The rows lie along a hidden order. The number after each row says roughly how far along it the row is, from 0 to 20. A new part has a new order.
(in the rows, 100 means zero)
[131 145  50  92  84 128  66  68  78 136 126  73  42  70  82  80  82  34
 103  68  67 101 114 111  82  87  86 100  55  69 108 112 144]	8
[111  93 117 103 138  78 130 139  92  68  77  83 122 131 101 100 119 138
 134 113 138  96  91  63 130  93 102 110 144 128 115  61  98]	1
[116 115  66 104  50 142  56  55 101 147 109 112  66  78  76 108  68  21
  62  87  58  87 109 136  72 115 115  96  46  68 106 120 133]	18
[ 94  99 114  84 111 170  94  67 109 107  67 159  89 105 117 110  97  34
  40  86  79  93  89 133  97 120 152  66  53  88 117 138  97]	20
[119 127  84  97  84 136  65  79  90 123 102  80  62  78  92  97  88  77
 105  91  89 106 111  96 101  84  98 101  64  90 107 113 120]	8
[139 115  78  98 123  98 105 121  89  93  79  77  89 110  96 104 103  98
 127  96 114 101 110  67 129  97  91 108 108 105 122  81 112]	2
[130 118  87 106  86 110  69  96  92 119  96  72  78  86  89 111  89  98
 116 104  96 106 111  88 116  86  95  86  76 102  92 103 107]	6
[ 96  96 118  89 115 155 101  87 107 102  63 146  95 115 110 115  99  53
  62  94  89  94  88 122 109 119 148  76  79 100 117 119  98]	16
[ 89 105 128  79 145 133 124  99  98  71  72 122  85 121 126  95 117  96
  85 100 119 103  88  94 117 107 141  70  93 101 116  94 113]	9
[135 145  76  96 109 123  79  97  82 110 101  65  51  86 100  91  95  97
 119  84 102 110 121  77 124  86  81 103  74  92 118  99 127]	2
[143 143  71 109 107 105  79 112  81 110 107  46  62  88  89  93  96 114
 142  90 107 109 119  65 130  79  69 114  90 102 112  91 124]	0
[114 117  84  98  70 130  62  74  91 125 103  94  59  77  91 103  85  60
  96  93  83 103 107 108  92  87  96 102  61  90 104 123 116]	11
[112 108 104  95 108 134  82  88  94 113  66 117  91 106  96 102  94  75
  91  99  95 100  99 106 114  98 121  84  77 106 114 109 104]	11
[ 79  84 141  87 129 142 123  94 111  72  65 146 114 122 124 115 112  97
  65 108 116  98  91 106 105 123 153  74  90 102 110 106  95]	15
[111 116 103  87 113 166  77  73  94 115  76 122  71  97 103  98  96  59
  76  88  83  99  97 114 102  93 125  74  59  94 116 125 112]	13
[122 135  89  88 112 155  75  78  87 114  88  97  56  89 103  96  95  67
  92  85  94 106 111  95 113  90 111  79  59  88 122 116 120]	8
[116 125  79  89  86 144  64  63  90 127 104 121  55  78  99 103  87  55
  85  86  76 104 110 111  92  85 110  91  38  80 108 129 122]	11
[113  85  96 118  61  89  65 101 103 123  89  88 108  88  80 127  82  89
 119 121  96 101 101 100  96  87  93 123  96 115  91 103  90]	10
[ 97  88 124  93 125 114 115  99 110  82  63 134 103 121 110 115 108  76
  72 102 108  93  89 105 122 122 150  78  89 105 117 102 102]	13
[117 116  97 101 115 132  85  91  89 109  72 104  85 103  96 106  98  77
  94  94  99 102 105  94 116  97 114  90  76 102 118 106 112]	8
[118 131  86  89  96 135  66  78  89 121  92  87  51  82  99 100  90  88
  99  88  90 106 111  99 107  91 104  88  56  90 118 118 122]	9
[ 95  97 110  88  77 178  64  56 100 128  75 153  96  95 104 100  88   6
  60  97  68  96  87 143  74  93 133  80  48  97 102 140  89]	20
[ 94 104 121  72 129 166 114  79 100  84  69 143  80 112 119  99 107  58
  54  82  94  95  93 112 114 125 155  55  61  90 121 118 117]	14
[136 131  86  98 120 117  94 111  86 102  81  82  72 100 100 102 100  86
 117  91 109 104 115  82 127  91  90  98  88  99 119  96 122]	3
[103  74 123 114  88 107  87  97 108 104  51 122 130 114  90 132  92  88
 100 124  99  96  86 117 105 104 120 104 106 124 100 103  75]	14
[ 79 142 123  44 150 200 119  31  96  73  90 171  24 102 157  68 115  41
  13  56  90 104  98 130 104 124 177  23  13  56 135 156 135]	18
[116 106 104 103 105 124  87  89  96 104  63 105  98 107  96 116  96  86
  99 107  97  99  99 102 118 100 116  96  87 109 113 100  98]	9
[128 133  88  83 145 134 112 104  81  89  94  93  59 110 107  83 111  75
 102  75 105 100 106  76 126  98 109  82  75  92 133  95 133]	3
[ 93  97 129  87 138 132 121  99 105  76  64 136  97 121 114 109 110  86
  76 101 114  97  90 102 120 119 146  73  93 106 118 102 110]	12
[117 111 101  98 103 147  76  95  97 111  75 103  80  98  94 107  93  97
  94  98  95 103 107  99 115  93 110  89  72 102 117 107 110]	9
[ 93  64 132 113  96  82  99 115 117  93  46 138 142 123  94 136  98  81
  92 120 102  90  83 113 113 118 136  99 120 122 106  98  76]	15
[142 128  79 100 121 100  98 121  84  96  94  70  76 101  98 102 101  97
 128  87 111 104 120  62 130  93  84 108 100 102 123  86 121]	0
[ 96  73 107 114  65 113  64  87 106 124  72 113 124 100  88 124  86  82
  93 117  87  97  89 106  85  88 108 112  87 121  91 115  74]	16
[125 125  97  86 131 130 100 100  89 100  78 102  77 107 101  96 103  71
  95  83 101 101 104  87 125 100 115  86  81 100 125 100 122]	6
[105 101 120  92 129 135 118  95 102  85  64 126  91 122 110 106 109  80
  82  93 106  94  91  98 122 117 146  82  90 103 121 100 111]	11
[102 117 115  81 140 151 118  87  94  81  77 129  75 116 118  93 113  71
  75  85 104  98  94 100 122 111 139  63  74  90 126 107 125]	10
[118 130  70 100  77 125  67  73  90 127 120  84  65  73  91  98  86  61
  98  81  79 103 109 102  92  86 100 103  59  85 104 117 122]	9

Part 2:
[106 101 107  93 117  83  47 101 122 100 101  96  97 101  85  84 120 102
  91 111 101 109  98  99  72  97 102 109  98  85  91 108 104 103  99 102
  97 100  98 100 107  84  99  85  97  94 113 105 123  96  98 101  85  83
  99  92  89  95]	1
[108 149  96  85  84  81  63  96  80 103 101 136  86 115  98  80  34  96
  87 100 111 101  98  93 200 100  97 117  94  99  94 100 108 101 123 101
 101 104 111 101 103 125  99  89  96  93  93 103  79  98  71  96  74  89
  97  79  84  94]	8
[106 115 100  93  88  84  96  97 110 100 102  99  95 111  82  97  94  95
  91  91 107  99 100  97 134  94  95 104 102 101  98 102 111  99 108  99
  97  99 107 101 100 118 104  97  98 100  95 104  86  96  88 101  89  94
  97  94  88  98]	11
[102 105 107  96 116  86  54 102 114 102  98 101  98 101  90  87  97 102
  94 107 102 101  99 100  83  99 100 115  95  87  94 103 104 105  95  93
 100  99  97 100 107  84 101  88  97  95 116 109 107 103 107 105  86  87
 101  95  94  94]	0
[104 138 103 105 108  85  56  97 127  98  97 141  96 106 100  89  88  97
  90  99 107 102  98 100  75 107 108 110  96  82 102 102 108 112  94  91
  99  98  94 101 102  95 103  87  98  99 109 105  83  95  99 103  82  83
 100  98  92  94]	6
[103 108 100  90  87  88  96  97 109 102  99  87  98 106  81  98 103  96
  96  94 101  98 102  97 141  93  90 105 101 109  98 101 110  98 101  90
  96  97 105 104 100 113 104 104  97 100  95 116  82 104 102 104  93 107
  98 102  94  98]	14
[106  91 101  86  91  88  53 103  92 103  96  74  96 104  75  82 142  98
 100 108  99 100 103  93 100  93  87 107  94 101  90 102 115 100 105  83
  96  96 109 104 103  89 103 108  95  94  99 127  92 112 124 103  82  97
  97  99  90  96]	17
[102 132 102 104 112  88  69  97 117 100  98 145  95  99 104  89  80  97
  93 104 106 101  98  99  92 107 107 107  94  84 100 101 104 110  94 102
 100 101  96 100 101  94 102  86 100 101 114 103  88  98 104 104  85  88
 101  96  96  94]	4
[107 136 103 104  99  87  63  97 138  98 101  99  99 115  93  92 103  98
  84  89 107 100  98 103  76  96 108 106 106  85 103 103 104 101  98  96
  97  98  93 100 104  94 102  90  99  96  99 100  93  92  91 101  87  83
  98  99  89  96]	8
[103 128  99 100 105  91  67  94  94 100  98 144  91  97 103  85  77  97
  92 113 104 110  98  95 116 108 103 105  92  88  96 102 106 111 106 108
 100 102 104 100 102 103  99  88  99  98 109  98  88  96  98  99  84  90
  99  90  93  96]	4
[110 124 101 110 101  90  43  98 132  95  99  79  99 112  88  91 130  98
  90  93 104 107  98  99   7  98 107  97 106  78 101 106 112 109  96  88
  95  94  97 101 108  72 101  94 100  95 100  96  98  89 102 101  88  78
  97 104  89  96]	7
[104  80 102  87  94  94  63 103 101 102  97  66 102 103  76  91 153 100
 103 103  97 101 103  95  75  91  88 104  98 106  92 102 108  98 101  89
  96  95 105 104 102  86 101 109  96  96  99 118 100 107 116 102  92 101
  97 104  94  99]	17
[103 144 105  94 115  81  57  97 133 102  99 140  95 101  94  86  87  97
  90 106 107 104  98 101 132 106 107 115  93  84  97 103 108 111  96 104
  99 103  96 101 103 108 101  85  96  99 116 104  85  98  97 105  83  87
 101  93  92  94]	4
[110 143 102 102  99  82  45  97 133  98 100 109  94 113  86  84 105  97
  89  98 108 106  98  98  67  98 103 104 100  82  97 106 115 109 105  94
  96  97  99 101 107  90 101  87  98  95 102  99  91  92  95 101  81  81
  98  93  88  94]	7
[102 123 102  83 113  78  57  98  95 105  97 165  89  96  91  79  84  96
  91 136 104 111  98  93 181 106  96 115  88  92  88 103 108 111 105 103
  99 103 104 100 107 116  99  83  94  98 116 107  85 102 108 102  76  96
 100  87  91  95]	0
[102 120 102  90 114  82  64  97 106 102  99 148  93  94  94  83  92  96
  91 120 103 111  98  97 139 105 103 107  92  89  91 103 107 108 103 108
  99 104 102 100 105 108  99  84  96  97 116  99  97  98  97 102  83  89
 100  89  88  96]	3
[102  75 106  92 112  97  49 107 105 102  96  66 103  98  79  90 145 105
 107 117  96 102 101  97  41  93  90 107  94  96  92 103 103 100  93  80
  98  96  98 102 106  76 100 101  98  94 109 122 114 113 130 103  93  95
  99 106 102  96]	20
[101  89 105  90  94  89  95  99 126 103 101  79 105 106  78 102 158  99
  97  94  97  98 102 103 106  89  92 111 104 106  95 105 105  97  93  89
  95  98  94 103 101 104 103  98  95  99  99 119  94 106 103 103  91 107
  98 110  96 101]	16
[106  90 106  82  91  80  67 101 110 106 100  78  99 106  75  87 147  97
  93 102  99 104 103  95 145  89  86 115 100 110  87 107 112  95 105  90
  96  98 108 103 105  98 102  95  94  94  95 128 106 107 105 104  83  98
  97  93  86  97]	16
[100  81 107  83 117  84  81 102  96 106  98 103  99  96  82  87 148  99
 101 135  97 108 101  97 164  95  90 111  93 102  86 105 104  99  98 105
  98 104 103 100 105 103  99  92  95  97 116 111 121 110 125 104  87 108
 100  92  98 100]	20
[103 124 101 103 101  86  93  97 104 100 100 126  94  98 103  89  70  96
  92 100 107 100  98  98 102 108 106 104  96  89  98 100 104 106 100 106
 101 102 104  99 101  97 101  88  99 100 106 100  94  97  98 103  91  87
 100  92  92  94]	5
[103  80 105  90 104  94  48 107  99 103  97  66 101  99  79  87 146 104
 106 119  97 102 102  96  69  93  89 108  95  98  90 102 104 100  98  82
  97  97 104 101 107  79 100 101  96  94 108 118 121 114 129 103  93  96
  98  99  97  96]	19
[102  83 105  85 109  90  41 103  97 104  96  84 100  95  76  86 159 102
 100 133  97 111 101  95  96  93  88 107  92  96  89 107 107 102 100  85
  96  97 102 103 108  89  99  96  95  94 111 114 108 107 127 101  82 100
  98 102  95 100]	19
[102  80 103  89  98  94  62 107  98 103  97  68 102 101  82  91 134 103
 106 108  97  99 102  96  81  92  87 108  96 105  92 101 105 100  98  81
  98  96 103 103 103  85 101 105  96  95 102 126 104 114 120 102  94 101
  98 103 100  97]	18
[105 132 102 105 105  92  57  98 125  97  99 118  98 110 103  92  96 101
  90  93 106 101  98 103  71 103 108 107  99  83 103 103 102 104  97  92
 100  99  93 100 104  92 101  89  98  96 104  98  91  93  92 101  88  82
  99  99  94  96]	6
[106 111 100  77  85  78  58 100  86 106  97  97  92 107  73  82 117  96
  95 109 102 100 102  90 174  93  83 116  92 106  86 102 116  99 111  88
  97 100 113 103 102 108 103 101  94  95  98 127  82 111 109 103  74 101
  97  90  87  95]	16
